Moves between objects:
&: lov->geg, vis->sib, dit->tiv, guf->vil, diz->bem, dud->fon, nep->vur, lar->sed, sut->goz, ziz->lev, miz->sut, suv->bis, kob->sul, gor->tol, lon->fut, mun->rud, sul->gor, ror->sug, zam->lak, det->med, kiv->vut, bok->ped, kop->tir, zav->nep, nif->fiv, saf->sis, zin->vod, dos->zaf, zeg->kaz, das->lov, kep->fiz, fut->dit, fur->vab, zik->nif, vam->gim, geb->vul, guz->kir, zez->suv, fiv->bas, zep->dop, goz->dip, zor->pom, tiv->zut, bep->koz, gif->mez, zag->biz, lak->bom, nov->pid, bil->zib, siz->zev, fiz->zep, vev->lib, tum->mag, kir->gem, sim->bil, kis->zez, bem->tok, tul->div, gem->ded, zim->bov, zib->det, nel->sal, dif->tem, pid->zeg, vab->pud, bos->kop, kek->gam, nev->gur, zut->ler, bip->kol, bas->tad, paf->ziz, sev->kep, pep->rab, ped->vit, rud->beg, biz->pep, mag->fur, bis->lud, nez->tum, dop->dos, tir->zik, gan->sep, vur->mut, rab->nes, pom->fuz, vil->saf, vod->bok, zek->siz, miv->ret, tol->dev, div->puf, lev->niv, niv->miz, sep->tep, nop->zek, beg->lus, med->lor, ner->par, sis->paf, nen->kob, zaf->kis, kaz->zor, lud->das, dob->zim, dev->gif, sib->kiv, nur->diz, gim->nez, vul->zam, ded->mem, koz->nov, bov->bep, tem->geb, lib->bos, geg->guf, tok->lar, ler->gep, zev->nev, par->sim, mem->tuv, fon->miv, gep->vam, vit->nen, mut->ror, pir->dob, nes->ner, puf->zav, lor->nel, gur->zin, tep->dif, mez->muz, sug->zas, lus->vis, bom->vev, gam->guz, zas->sev, tuv->mun, kol->lon, vut->zag, tad->pir, pud->nop, fuz->dud, ret->gan, dip->tul, sed->kek, sal->nur, muz->bip
@: lov->dit, vis->zim, dit->nes, guf->zut, diz->geb, dud->ror, nep->gur, lar->lak, sut->vab, ziz->nez, miz->fur, suv->bip, kob->mun, gor->beg, lon->pep, mun->bas, sul->rud, ror->bok, zam->zez, det->ret, kiv->bep, bok->gem, kop->geg, zav->nev, nif->saf, saf->gep, zin->guz, dos->dev, zeg->puf, das->fut, kep->kob, fut->rab, fur->sal, zik->vil, vam->zib, geb->zaf, guz->bos, zez->muz, fiv->sis, zep->gor, goz->pud, zor->nep, tiv->ner, bep->goz, gif->sib, zag->nov, lak->suv, nov->tul, bil->fon, siz->lar, fiz->sul, vev->lud, tum->lor, kir->kop, sim->dud, kis->mez, bem->vul, tul->zek, gem->tir, zim->miz, zib->miv, nel->tep, dif->dop, pid->div, vab->nur, bos->lov, kek->vev, nev->kek, zut->par, bip->zag, bas->paf, paf->gim, sev->nen, pep->zeg, ped->ded, rud->tad, biz->pid, mag->nel, bis->kol, nez->med, dop->tol, tir->guf, gan->kep, vur->zin, rab->kaz, pom->vur, vil->ler, vod->kir, zek->tok, miv->zas, tol->lus, div->siz, lev->tum, niv->mag, sep->fiz, nop->bem, beg->pir, med->gan, ner->pom, sis->vam, nen->tuv, zaf->gif, kaz->zav, lud->lon, dob->niv, dev->vis, sib->bov, nur->tem, gim->det, vul->kis, ded->zik, koz->dip, bov->sut, tem->dos, lib->das, geg->tiv, tok->zam, ler->sim, zev->sed, par->fuz, mem->nif, fon->sug, gep->bil, vit->mem, mut->vod, pir->lev, nes->zor, puf->zev, lor->sep, gur->gam, tep->zep, mez->kiv, sug->ped, lus->dob, bom->bis, gam->lib, zas->vit, tuv->fiv, kol->biz, vut->koz, tad->ziz, pud->diz, fuz->mut, ret->sev, dip->nop, sed->bom, sal->dif, muz->vut
!: lov->tiv, vis->bov, dit->ner, guf->ler, diz->vul, dud->sug, nep->zin, lar->bom, sut->pud, ziz->tum, miz->vab, suv->kol, kob->rud, gor->lus, lon->rab, mun->tad, sul->beg, ror->ped, zam->suv, det->gan, kiv->koz, bok->ded, kop->guf, zav->gur, nif->sis, saf->vam, zin->kir, dos->gif, zeg->zav, das->dit, kep->sul, fut->nes, fur->nur, zik->saf, vam->det, geb->kis, guz->kop, zez->bip, fiv->paf, zep->tol, goz->nop, zor->vur, tiv->par, bep->dip, gif->kiv, zag->pid, lak->bis, nov->div, bil->miv, siz->sed, fiz->gor, vev->das, tum->nel, kir->tir, sim->fon, kis->muz, bem->zam, tul->siz, gem->zik, zim->sut, zib->ret, nel->dif, dif->dos, pid->puf, vab->diz, bos->geg, kek->lib, nev->gam, zut->sim, bip->biz, bas->ziz, paf->nez, sev->kob, pep->kaz, ped->mem, rud->pir, biz->zeg, mag->sal, bis->lon, nez->lor, dop->dev, tir->vil, gan->fiz, vur->vod, rab->zor, pom->mut, vil->gep, vod->gem, zek->lar, miv->sev, tol->vis, div->zev, lev->mag, niv->fur, sep->zep, nop->tok, beg->dob, med->sep, ner->fuz, sis->gim, nen->mun, zaf->mez, kaz->nep, lud->fut, dob->miz, dev->sib, sib->bep, nur->geb, gim->med, vul->zez, ded->nif, koz->tul, bov->goz, tem->zaf, lib->lov, geg->zut, tok->lak, ler->bil, zev->kek, par->dud, mem->fiv, fon->zas, gep->zib, vit->tuv, mut->bok, pir->niv, nes->pom, puf->nev, lor->tep, gur->guz, tep->dop, mez->vut, sug->vit, lus->zim, bom->lud, gam->bos, zas->nen, tuv->bas, kol->pep, vut->nov, tad->lev, pud->bem, fuz->ror, ret->kep, dip->zek, sed->vev, sal->tem, muz->zag

The rows follow the links: the fewer symbols apart two objects are, the more alike their rows tend to be.

Each row is also shifted at random along 6 hidden directions that mean nothing.

Some objects, each with a row of numbers:
kaz	[ -28    0   -7   20   -3   -6    5   24  -21    9   22  -35   10  -30   -1   23  -14   11   18   -7   29   -9   -5   -1   13  -19  -51  -10  -17    5  -25   31  -31    4    9    0  -47   29   28    0    8   15   -9  -15    6  -25    5   24   30   14  -10    1   -8  -21   -2   -4  -23  -31   -3  -25  -30   -5   -8    8  -18   19]
pir	[  17    9   46   -3    1   -1  -10    4    3   -9   10    7  -20   23   10   27    9   -8  -11    6  -25   36    4   15    5   14   31  -20   26  -32   17  -20   31   24   -3  -13   49    4  -23  -20    0    6   -8   10   27   22   -3   16    6    5  -34    5    0   42  -20   -8  -40   26  -20   28   21   29   32  -22   29    1]
koz	[ -10  -21   -4   27   13   -2    9  -19   14    9    0  -12  -34   -7    3   17    6   -7    0   -5  -17   50    1   11   24   22   30  -10   18  -21   32  -39    0   -4   22   -4   -5   16  -20   19   19   10  -12   -1   10    3   -5   19   -7   10  -28   11    1   18  -17    8  -30   10  -14   31  -20   14   20   17   -8   18]
tol	[  49  -42   37    7   -1   14   10  -32    6   31   11   48    8   41   22   14   47  -11  -10  -13   17   51    1    7    3   12  -57  -17  -11  -41   18  -29  -18   -1   -5  -13  -37   14  -23   -7   54   16  -17   -8  -23   30   12  -11    9  -39    2  -12   21   28  -35  -23  -50  -29  -29  -39  -22  -28  -22   24   -2  -12]
det	[   8  -26   10    0   11   16   28  -29  -38  -21  -18  -16    0  -16   44    0   -5  -24   -7    6   40   -6   32   -9  -14   29  -62  -23   15   -6    3   52  -43   26    9  -15    8  -21   35   24  -28   -5   31  -24  -50  -21  -21  -18   56   -2    1   12    8  -13  -13  -11  -87   -7   22   -3   13   -5    0  -19   10  -32]
fuz	[-149    7  -18    5   19  -18  -25    2   39  -14    6   21   -8    8  -25  -19  -32   15   26   -9   11   -6  -34   -9    7    7   75   69   41   -9   13    5   11   11   27   12   27  -41  -22   -6   10  -14   26    5  -31    8  -14    4  -63    3   23   28   -8    1    3   21   20   40  -12   33   23    0   11  -11  -27   18]
div	[ -19   31  -25   25  -18   -9  -31   42    0  -24   28  -47  -14   -1  -21   -3  -22   17    6   -4  -12  -28    0    0   19  -22   11    1    3    1  -28   20    7  -26  -23   17   14   -1   72   10  -45   -4  -36   41   25   -7   16  -10   14   17   -2   -9   13  -28  -16   17   40   28   22  -21   15   30   26   -6    9   22]
miv	[ -21  -12   20  -19  -20   -8   17   13  -14  -17   12  -12   17  -15   -7    2  -19    0   -8   19   -3    7   -1   -5  -37   -8   -3  -22    5    3  -23  -41  -39   16    8  -26  -12   -7   10    9  -36   -6   -6   -9    1   -8  -32  -24   -8    6   -6   30  -10    0   13  -11   -2   14   19   -2   28   18  -29   24   18   -8]
kol	[  41   17   -7   31    2    6  -34   17   15    9   37   17    3   40   -1   16    5    9   26  -11   20   -8  -22   11   35   -4  -16   28   -9  -29   -4   53   23  -10  -31   26   -4    8    1   -8   51   13  -19   32   11    4   31   30   18   -6   11  -28   22   -8  -28    9    0  -32  -24  -43  -19  -16   14  -21   -5    5]
dop	[  59   37   51   -3  -39    9  -23   82    8   15   61   -3  -26   43  -18    8   -3  -11   -8   30    9   -8  -16   15    3  -42  -22   17  -27  -13  -29   20   46  -11  -52   15   34   15   44  -24    6   19  -39   61   52   30   23    6  -10    8   -9  -27   29   30  -49    0   56  -20  -27  -41   14   -4    7  -44   18  -16]
tep	[ -72   -8   23  -11  -23   -9    3   22   -5    6   -1  -27  -13  -22  -14   -9   14    2  -32  -11   -9    5   20  -11  -13  -32  -33  -28   -6   11  -26  -47  -17  -15   12  -17  -15   20   61  -17  -51    4  -18   -9   -3   28    5  -43  -15  -13   -6   -3    2   15  -15  -18   25   29    3  -12    9   10   -6   21  -11   15]
ziz	[  12   15    9  -31    4    9  -11    8   20  -28   17   17  -12  -18  -34   19   32  -19  -28   23  -24   17    5   10   -1  -13    5  -40    3   -7  -34  -46    4    7  -11  -31   -2   38   -7   -3    4    0    1  -10   32   36    1    3  -22   -1   23   -7   20   29   13  -36   27  -19  -42   -2   15   -4   -5   -8   15  -25]
ded	[  55   27   19  -18  -23  -11  -11   26  -48  -51   17  -49   42  -46   -9   42    2   23  -13   -6  -26  -24   24   -3  -19  -26  -51  -89    5    5  -70   -8  -47   23  -12  -40  -22   32   63  -11  -80   -8  -22  -29   33   -9   -1  -20   60    7  -11    3  -19  -20   24  -41  -34   15   23  -30   32   47    5   16   38    9]
saf	[  27   -8   34  -14  -19   -7    6   15  -23  -28   34  -13   34  -20  -10   42    0   10   -6    9  -12   22   -2    5  -26  -10  -31  -65    9  -20  -44  -49  -54   29    0  -44  -36   25   11    1  -26    1  -25  -23   24    0  -22   -9   24    3  -13   25  -12    5   12  -36  -43    0    0  -23   22   29  -21   32   29    1]
zag	[  72   43    2   18   -9    9  -26   58   29   50   25    8  -33   34  -22  -25   -2    8   15   -5   28  -42  -28    0   29  -38  -10   83  -31   14    2   66   68  -36  -32   50   25    1   36  -22   37   12   -9   50   13   20   45   13  -44   -1   17  -46   11    7  -46   25   88  -23  -27  -29  -20  -42   23  -45  -44    4]
mut	[  -5  -22  -47   -5   29   -3    9  -77  -12  -21  -70   10   35  -23   22  -30    8   20    4  -42   -6  -28   21  -26  -14   36    4   -3   30   21   23   12  -39    3   31   -5   -9  -41   -5   14  -36  -34   44  -48  -72  -20   -8  -40   12  -24   28    8  -26  -41   41    0  -39   40   44   23    8   -1    4   27  -14    6]
bas	[ -20  -17  -10  -26   11    8   17  -31    4  -26  -23   18    1  -11    0  -12    7  -21  -21   19  -11    8   13   -3  -22   18   18  -19   11    7    1  -31  -16   10    8  -21    6  -12  -20   20  -13  -15   24  -17  -17    5  -24  -19  -11   -4   22   14   10    3   26  -14    1    3    5   21   22   -4  -18    6   16  -30]
sed	[ -47   19   -5   32   -1   -7  -38   32   21  -11   57    5   -3   33  -17   29  -13   12   31    2    7   12  -33   17   33   -5   21   20    5  -39  -11   19   16   -1  -21   16   -2    9   -9   -2   42   15  -32   38   33    2   11   42    9   12   -2   -1   22   -2  -22   13   -1  -14  -28  -25   -6   12   13  -13    9   18]
fur	[  -2  -33   13    4  -20   10    7   -3   -6    3   21   -2    3    5    3    7   31  -15  -23   -1   11   25   17    1   -2  -13  -74  -44  -21  -18  -25  -33  -43  -15  -13  -17  -49   27   43   11    0   13  -33   -2   -7   20    9  -32   22  -22    8  -10   35    3  -26  -26  -13  -23   -6  -56  -10  -11  -28   30    6  -12]
gim	[ -35  -18    5  -27   12    8    9  -19   38    4    5   64   -4   23  -14  -15    8  -25   -4   29    9   28  -24    6  -16   14   41   33    4  -12   16  -40   10   11    5   -9    5  -16  -71    8   56   -5   24    0  -14   24  -22    6  -63  -10   32   14   18   30   12   -4   28  -22  -35   16   10  -32  -35   -3   -4  -35]
bip	[  45  -16  -34   14    6    0   -3  -38   19   12  -25   13    5   11   -3  -20   19   14   -1  -26  -27   10    0   -5   10   16   25    5    2   -1   27  -36    0  -31    2    9  -16   -9  -11   16    6  -12  -13    4  -14    5   14  -23  -17  -18   10   -9   -2  -13    5   10   20   21   15    2  -13   -1    2   38  -11   15]
dud	[ 113   41   -7  -24   -9   -3  -14   -6  -56  -51  -36  -39   49  -30   17   12   -2   27   -9  -19  -38  -61   39  -11  -21   -4  -21  -66   12   28  -36   40  -10   16  -19  -13   25   -8   43  -16  -95  -27    7  -23   15  -26    8  -24   76    2   -9  -12  -35  -40   41  -21  -31   37   58   -1   37   45   31   -8   46    5]
sal	[ -24  -18    9   -5  -21    1    6    4    2    6    4    3   -2   19   -1  -14   13   -9  -23    3   -8   17   10   -2  -14  -11  -17  -17  -17   -3   -7  -43  -12  -21  -11   -3  -11    0   21    3  -13    4  -28   16    1   16    1  -34   -4  -14   -1   -3   21    5  -12   -4   24    8   12  -22    5    1  -24   23   12   -4]
dev	[ -21  -28  -30  -22   -7   -3   24  -59   -2    4  -76   19   16   31   25  -60    3   -9  -25    1  -46   -3   25   -8  -34   27   65    0  -13   33   50  -46   22  -31   -4   22   31  -55  -48   11  -32  -22    3   18  -14  -15  -15  -44   -4  -14   -7    5    1  -18   41   31   45   44   70   39   13   15  -25   31   35   -8]
lov	[  -8  -13   -6   20    9    2    9   12   14   13   35   -1   -6  -24  -19   14  -12    3   24    1   39   14  -29   -3   12   -5  -26   25    7  -11  -11    0  -39    8   22  -11  -49   17   10   21   35    8    5  -17  -21   -4  -11   15  -29    7   15   16   -4   -1  -15   -7  -14  -28  -32  -14  -18  -23  -12   14  -42    4]
nen	[-102  -15    9  -27   -3   -9    9    3   46   -4   15   47   -8   24  -29  -25  -25  -16    1   39   -8   34  -37    5  -30    8   95   48   15   -8   18  -72   12   10   15   -7   24  -36  -72   10   29   -9   11   19    3   15  -44   -2  -88   10   14   43    7   30   18   14   56   15  -15   37   32   -4  -40    9    5  -19]
pid	[-148  -32  -55   24   10  -21   -2  -49   12    6  -50   -4    8   11   13  -49  -16   21   11  -40  -10   -6    5  -21    2   23   50   37   17   13   45  -16  -11  -31   30   28    0  -52   -4   11  -25  -19    6    4  -55  -17   -3  -34  -15  -15    2   15   -9  -37   15   41   12   61   51   26   -4   10   -1   40  -21   39]
diz	[-158  -43  -19   13   13   -2   13  -15   30   10   11   10  -26  -13  -19    6   18  -26  -13    9    5   57   -4    8   18    1    5  -11  -11  -16    5  -65  -22  -15   27  -11  -52   35  -29   18   51   21  -10  -12   -1   18   -8   16  -27   -2    7   12   31   20   -5   -7   10  -30  -39    0  -35  -20  -29   31  -22    7]
mag	[  10   -4   34   -4  -23    1    0   18   -8    0   15  -15   -8    0   -3   13   21   -3  -26   -4  -11   19   16    0   -6  -20  -39  -40   -4  -11  -21  -36  -14   -5   -7  -19   -8   24   45  -11  -29    9  -28    2   12   25    8  -27    8  -10  -13   -6   10   19  -24  -22   -6   11   -6  -23    9   13    0   12   10    4]
gep	[ -94  -41   35    7   -1   -7   18   -5  -23   16   14   -1   26  -15   21   19    1   10    9  -24   55   17   -2  -14  -13   -6  -87  -10    5  -17  -13    8  -70   30   37  -26  -58    8   22  -16    7   12    8  -49  -55    0  -11  -12   17  -21   -3   22  -15    4  -19  -25  -84  -12  -11  -32  -14  -17  -28   25  -31   14]
miz	[  27  -47    4    4    0   12   22  -58  -12   18  -36   30   17   35   47  -16   30  -14  -13  -14    4   25   23   -2  -11   32  -33  -18  -12  -13   38  -12  -18  -10   -3    3  -12  -21  -23    9   16    1   -4   -4  -38   -1    1  -28   34  -33   -4   -7   15   -3   -9    0  -47   -5   24  -13  -14  -13  -21   25   15  -15]
nel	[ -59  -22   11  -20  -17   -5   10    2   13   33  -18   12    1  -12  -21  -25   39    2  -36  -21   -3    7   13  -16  -17  -37  -45  -11  -26   20  -17  -65  -17  -28   16  -12  -45   23   32  -23  -14    4   -9  -23  -21   42   17  -52  -47  -35   19  -15    2   18   -3  -22   52    6  -10  -25  -10  -28  -32   40  -35   10]
zev	[  30  -13  -53    1    1   -2   -8  -40   -2  -18  -12    7   49  -17  -15    9   38   20   -6  -24  -33    1   12   -1    3   -3  -21  -60  -19    4  -27  -51  -44  -25  -10  -15  -77   32   -8   14    1   -8  -26  -25    9   -3   16  -17   27  -24   28  -14    8  -37   43  -23   14  -16   15  -41  -21    3  -30   65   11   15]
rud	[ -39  -37   -7  -25   44    2   29 -102    9   35 -112   67    5   31   57  -53   24  -13  -11  -30   -5    1   22  -17  -19   58   50   43   17   22   99   14   42   10   41   20   53  -65 -101  -25   25  -19   74  -35  -78    2   -8  -12  -22  -37    2    0  -27   18   29   20  -37   33   23   78  -11  -27    5   -8  -17  -10]
vut	[  77  -23  -26    4    2    6   12  -28    7   -6   -2  -17   -4  -49  -29   22   48    0  -29  -11  -45   43   20    5   12   -4  -21  -80   -7   -1  -21  -97  -43  -28   10  -36  -74   63   16   31   -9    3  -32  -31   23   17   10  -18   -1   -8    5   -8    6   -1   15  -34   11  -10  -13  -14  -24    6   -9   65   -6   11]
mez	[-109   13  -14    3   -5   -4    6   47   15   36   -3  -30  -49  -25  -27  -29   -9  -13  -13    9   14  -18    2   -7   18  -40   -1   39  -34   42   -6    8   34  -33   10   25   -1   24   35  -10    0   16    4   13   11    9   17    9  -42   17   -1  -17    8   10  -12   19   87  -15  -16   10  -30  -26    1  -19  -44   13]
zim	[   6   13   46   20  -19   13  -16   52    7   18   58   12  -33   64   15   12  -11  -25   11   28   39   11  -19   20   19   -8  -25   38  -16  -37    3   55   40    2  -41   27   38   -5   13  -12   46   27  -25   62   23   15   11   30   14    7  -16  -15   41   27  -65   16   -7  -35  -30  -33   -1  -13   10  -56   16  -21]
bov	[  51   -1  -10    1   -4    8    8  -21  -27  -31  -21  -23   -6   11   32    6   -3  -22  -15   25  -34    6   34   15   -1   29   21  -48   -4   -2   16    7   18   -5  -28    5   40  -10  -12   24  -27   -2  -13   27   33  -25   -9    8   68   17  -31   -4   20  -13   11   13  -26    4   39   19   10   38   12  -12   62  -19]
zin	[ 123   23  -18   -6   -3   11   -3   25    2  -10   23  -13    8  -37  -34    6    0    9    5   10    5  -28  -11   -4    0  -23  -26   -5   -8   19  -45    4  -21   -6  -14  -13  -34   25   39   20  -10   -8   -2   -9   14   -3    5   -7  -17    9   33  -10   -5  -19   11  -19   41  -29  -11  -29    3  -14   -5    7  -17  -15]
vur	[ 172   45   -7   -4  -10   13  -15   47   -7  -30   44  -29    1  -32  -33   25   -8    7    7   23   -6  -34   -9    4    5  -23  -21  -19    0    9  -56   22   -8    1  -33  -15   -8   30   55   24  -25   -7  -14    8   42   -8    5    4    6   23   21  -13   -1  -18    3  -19   31  -24   -9  -30   19    6   14  -16    8  -19]
guf	[ -33   10  -21  -18   19   -4  -25  -16   41    2   -4   59   26   10  -35  -12   19   18    9  -17   -5   -9  -30   -6   -1   -9   33   36    8   -2   -7  -22    6    2    9   -4  -18   -4  -49  -21   40  -13   22  -20  -19   27   11    0  -62  -26   51   -4   -6    4   30  -11   45   -5  -32   -4    1  -30  -16   12  -26    3]
bom	[  81   15  -27   18  -15    7  -30   21  -12  -45   54  -30   27  -26  -32   51   33   15   -5   -6  -20    1   10   13   23  -27  -67  -86  -16  -23  -78  -18  -51  -15  -39  -27  -75   68   63   21  -12    6  -57   -1   49    3   27   -1   61   -2   18  -24   30  -31    2  -41   -4  -38  -13  -81  -10   17   -5   31   27    6]

From each start, follow one symbol. Which object do you reach?
Answers are names.
---
[  90   12   12   21    9    9    3    3  -11    3    4  -27  -37    2   23   30   -2  -15    3   12  -15   20   12   18   28   22   14  -18    7  -14   26   27   34    5   -9    7   39   15   -9   10    9   14   -9   18   36  -13    6   41   41   26  -44   -8    0   14  -22   12  -42   -5   -5   27  -15   23   44  -31   19    0]
@ -> vul
---
[  21  -16  -21   10   20    5   34  -51  -38   28  -91  -35  -19  -11   63  -34   -7  -10   -7  -20   -3  -23   46  -13    5   38    6    7   -5   42   70   60   32  -11   21   33   48  -36   -5    4  -33   -5   36  -11  -33  -41    4   -1   50    7  -41  -10  -24  -20    6   37  -42   27   60   61  -26    7   35  -18   -5    8]
@ -> mez
---
[ -10   -1   29  -21  -15   -7   21   13  -20   24  -21    6   19   13   22  -30  -31    6    7    3   25  -31   -6  -14  -37   -7   -3   41   -9   27   14   31    7   14    7   13   28  -43   -7  -21  -20   -7   24    1  -25  -17  -16  -16  -13    0  -10   13  -28   -2    5   16    5   15   31   14   15   -7  -18  -13   -5   -8]
@ -> mem
---
[  10   34  -10   25  -14   -2  -41   52   29   -8   58   -8  -18   23  -37   10   -7   12   15    6   -7   -2  -27   12   29  -25   22   23   -1  -23  -25    2   25  -23  -33   17    3   14   32    4   13    7  -42   50   41   17   22   13  -19   11    7  -16   24   -2  -27   11   53   -5  -23  -32    5    8   18  -12    1   12]
& -> zev
---
[  73   19    5    7    3   16    4   29    2   40    7  -10  -34   -9   -2    6   20  -15   -7    7   17   -9    4    8   29  -21  -43    9  -37   16   -3   38   36  -18  -15   16   -6   42   18   -9   34   22    0    6   24   11   33   30    0    6   -5  -37    9   15  -24   -3   28  -51  -33  -15  -40  -32   15  -30  -26   -8]
& -> zam
---
[-149   16   26   -2  -13  -10   -3   60    7  -26   43  -30  -44    3  -11  -11  -66  -23    9   48   27   -2  -18    3  -11   -5   49   48   28   -7   -9   24   14   24    4    6   67  -39   30   12  -31    2    8   43    6   -5  -41    7  -29   43  -14   40   13   17  -27   27   14   29    0   33   49   24    9  -50   13  -16]
@ -> sev
---
[  60   47   46  -19   11   20  -22   38   19   19   16   40  -35   42    3    6    6  -24    3   26   21  -17  -16   16   15   -5   11   54   -5   -9   12   75   88   21  -28   21   76   -3  -31  -40   52   14   29   30   22   31   20   47  -21    5    5  -30   14   48  -29    3   17  -35  -55   14    6  -30   33  -91    1  -35]
& -> pir
---
[ 114    7  -13   -5    6   15   13  -17  -16    2  -25  -15  -11  -14   11   11   27  -16  -20   10  -32    4   28   11   10   10   -5  -47  -22   16    9   -3   22  -14  -16    0    2   31  -17   12    0    5   -5   -3   37   -9   12   19   38    9  -16  -23    4    0   16   -6    2  -25    6   12  -23    5   12   -4   23  -13]
! -> koz
---
[  47   12   11  -15   15   16   10  -16  -26  -16  -34   -5  -11    2   40   -9   -4  -24  -10   13   14  -29   30   -4   -7   25  -13    0   12   11   15   74   22   22   -9    7   61  -28    8    0  -24   -9   39   -3  -22  -12   -5    1   41    3   -3   -8    1    0   -3    2  -42    0   16   26   19   -3   27  -56   20  -36]
@ -> kob
---
[ -46  -22  -10   18   37   -3  -19  -45   48  -25   26   59    6   21  -13   27    2    5   30   -8   -3   57  -42   12   18   45   69   22   57  -61   25  -40  -19   32   25  -21  -10  -16  -79   18   67   -9   12  -12  -24   16  -24   26  -39   -8   23   35    5   16    3   -6  -54   10  -46   21   10    0    1   17   -5    4]
! -> gem
---
[  55   37  -17  -30    8   -3  -27   -8   19  -19  -16   39   34    6  -26   -7   10   24    4   -9  -35  -32  -14   -3  -10   -6   51   10    9   13  -12   -8   29    4  -15   -1   17  -11  -41  -22   -1  -23   16   -4   13   11   10   -1  -32  -11   32  -11  -17   -5   44   -7   51   13   -3    8   24    0    3   -3   10   -3]
@ -> guf
---
[  11    2    6    7   12   -3  -22  -14  -15  -51   29   -3   30  -21   -2   57   17   17    8  -17   -4   14    5    5   10   10  -36  -61   36  -41  -40   -2  -52   34    2  -42  -32   26   12    0   -8   -4   -7  -38   -2    6   -1    5   49   -9    9   10   -1   -7    6  -41  -87    1  -20  -27   14   23   13   12   18    9]
@ -> gem
---
[ -71    2   51    4   -7  -13   -1   30  -14   14   25    3    9   20   20   13  -33   10   25   -4   43   -4  -22   -2   -9   -5  -17   36   13  -18    5   45   -1   36   16    4   19  -21   -4  -33    9   11   11   -2  -18   -7  -11   19    4    5  -25   22  -21   15  -27    7  -52    9   -8    1    7    2    2  -26   -9   12]
! -> miv
---
[  24   24  -15   -1   -8  -10    7   29   -1   -3    4  -34   -6  -25  -20  -11  -44   13   16   18  -11  -24  -17   -5  -10  -11   50   26    3   30   -4   -1    9   -1    6    9   17  -13    7   17  -29  -11    3   12   23  -28  -19    5  -27   34  -11   20  -28  -15   21   25   45   22   25   30   14   20    5   -1   -4    9]
& -> ner
